Here is a tiny trained network, its code and every weight. The questions are about switching its units off for an input and a class, where a switched-off unit gives its printed mean instead of its output.

import numpy as np


def w(rows, s, z=0):
    codes = np.array(rows[::2]) - 128.0
    scale = np.full(codes.shape[1], s)
    scale[-1] = z or s
    return codes * scale


def f(y):
    return y / 2 * (1 + np.tanh(0.7978845608 * (y + 0.044715 * y**3)))


def log_softmax(a):
    a = a - a.max(-1, keepdims=True)
    return a - np.log(np.exp(a).sum(-1, keepdims=True))


def net(x, mask):
    res = np.array(x, float).reshape(1, 3) / 4 @ E
    y = f(res @ A[0][:, :-1].T + A[0][:, -1])
    res = res + np.where(mask, y, B[0][:, -1]) @ B[0][:, :-1]
    return log_softmax(res[-1] @ U[:, :-1].T + U[:, -1])


A, B = {}, {}
E = w([
[90,202,147,184,248,2,94,170,130,83,103,178],'x0',
[188,168,247,119,26,102,198,160,89,142,224,227],'x1',
[11,160,146,129,137,166,33,112,80,251,163,171],'x2',
],0.011)
A[0] = w([
[162,132,114,136,145,129,152,112,135,100,136,124,253],'n0',
[169,180,215,143,68,123,175,175,90,122,150,188,111],'n1',
[142,129,148,174,180,67,129,162,127,145,134,142,68],'n2',
[119,202,129,196,177,113,144,181,114,116,91,164,251],'n3',
[182,87,95,119,125,92,143,107,171,69,137,142,88],'n4',
[150,81,109,72,95,171,159,47,126,151,129,109,223],'n5',
[101,97,68,150,155,121,124,72,141,134,47,91,156],'n6',
[106,162,111,127,174,72,135,174,143,122,102,114,105],'n7',
[146,88,101,97,57,161,150,55,100,188,94,82,59],'n8',
[96,172,120,138,149,99,121,130,112,120,148,124,77],'n9',
[172,135,143,149,133,91,159,170,149,74,110,102,121],'n10',
[121,114,86,147,167,147,78,98,158,115,107,73,82],'n11',
[201,113,119,115,141,95,167,116,115,113,91,87,85],'n12',
[7,167,158,123,136,125,75,69,72,226,144,151,112],'n13',
],0.012)
B[0] = w([
[96,121,65,255,192,155,50,172,86,195,148,131,201],'n0',
[165,130,206,77,45,59,175,220,124,118,60,171,236],'n1',
[184,82,184,104,90,83,161,50,208,73,65,79,170],'n2',
[204,110,97,192,174,128,62,90,72,151,53,151,241],'n3',
[51,64,104,84,135,185,168,131,182,100,187,51,177],'n4',
[174,115,126,223,205,117,86,89,73,134,64,164,240],'n5',
[150,220,175,76,86,74,185,222,80,116,107,209,234],'n6',
[202,56,197,127,168,130,110,50,135,52,102,131,182],'n7',
[173,55,181,129,162,88,144,35,199,104,40,134,201],'n8',
[111,86,144,89,100,94,193,65,223,79,79,68,152],'n9',
[64,81,97,132,186,162,209,131,169,214,151,59,188],'n10',
[118,151,195,16,16,16,232,199,120,80,107,147,201],'n11',
[87,55,172,105,175,179,187,152,206,162,147,52,174],'n12',
[106,68,57,119,183,186,175,167,170,190,152,18,253],'n13',
],0.0094,0.021)
U = w([
[136,134,152,102,92,100,144,184,112,111,117,151,121],'0',
[163,107,140,150,148,123,119,5,138,102,96,128,94],'1',
[92,104,106,125,153,166,143,141,169,150,155,73,86],'2',
[141,139,83,200,162,144,83,158,26,154,128,157,252],'3',
[139,143,108,120,124,127,133,110,111,100,167,135,115],'4',
[103,141,139,131,119,137,103,111,113,101,132,134,107],'5',
],0.021,0.013)

Each question gives the input, the list of numbers given to net, and the class t.
The units are the neurons (one row each of A and B). Each row of codes is followed by its name. A weight is (code - 128) times the scale printed after its matrix; where a second scale follows, it is the last column's (A, B and U).
mask holds one flag per neuron, in row order. A switched-off neuron (its flag False) gives its mean, the last column of its row in B, instead of its output. The means were averaged over made-up inputs and are rounded, as every weight is.
A unit's drop is (log p(t) with every unit on - log p(t) with that unit switched off) / (log p(t) with every unit on - log p(t) with every unit switched off).
most important unit: the unit with the biggest drop
k most important neurons: the k neurons with the biggest drops, biggest first
drop of u: that unit's drop, to one decimal
input [-3,-1,4], class 2: most important unit	n3
input [-8,-3,8], class 1: 3 most important neurons	(n8 n5 n10)
input [-8,-3,6], class 1: 2 most important neurons	(n8 n5)
input [3,-5,4], class 0: 2 most important neurons	(n6 n11)
input [-7,5,-5], class 1: 2 most important neurons	(n5 n8)
input [7,-3,8], class 2: 3 most important neurons	(n13 n5 n8)
input [1,3,2], class 3: 2 most important neurons	(n11 n6)
input [-6,-7,-6], class 0: 3 most important neurons	(n6 n11 n13)
input [3,2,-1], class 3: 2 most important neurons	(n8 n11)
input [3,-4,-1], class 0: 2 most important neurons	(n5 n11)
input [2,-6,7], class 2: 2 most important neurons	(n13 n1)
input [-6,-8,8], class 0: 3 most important neurons	(n6 n11 n10)
input [7,6,-2], class 1: drop of n2	0.6
input [1,-4,-5], class 2: most important unit	n1
input [-1,0,-4], class 2: drop of n4	0.2
input [-6,5,6], class 1: drop of n11	0.5
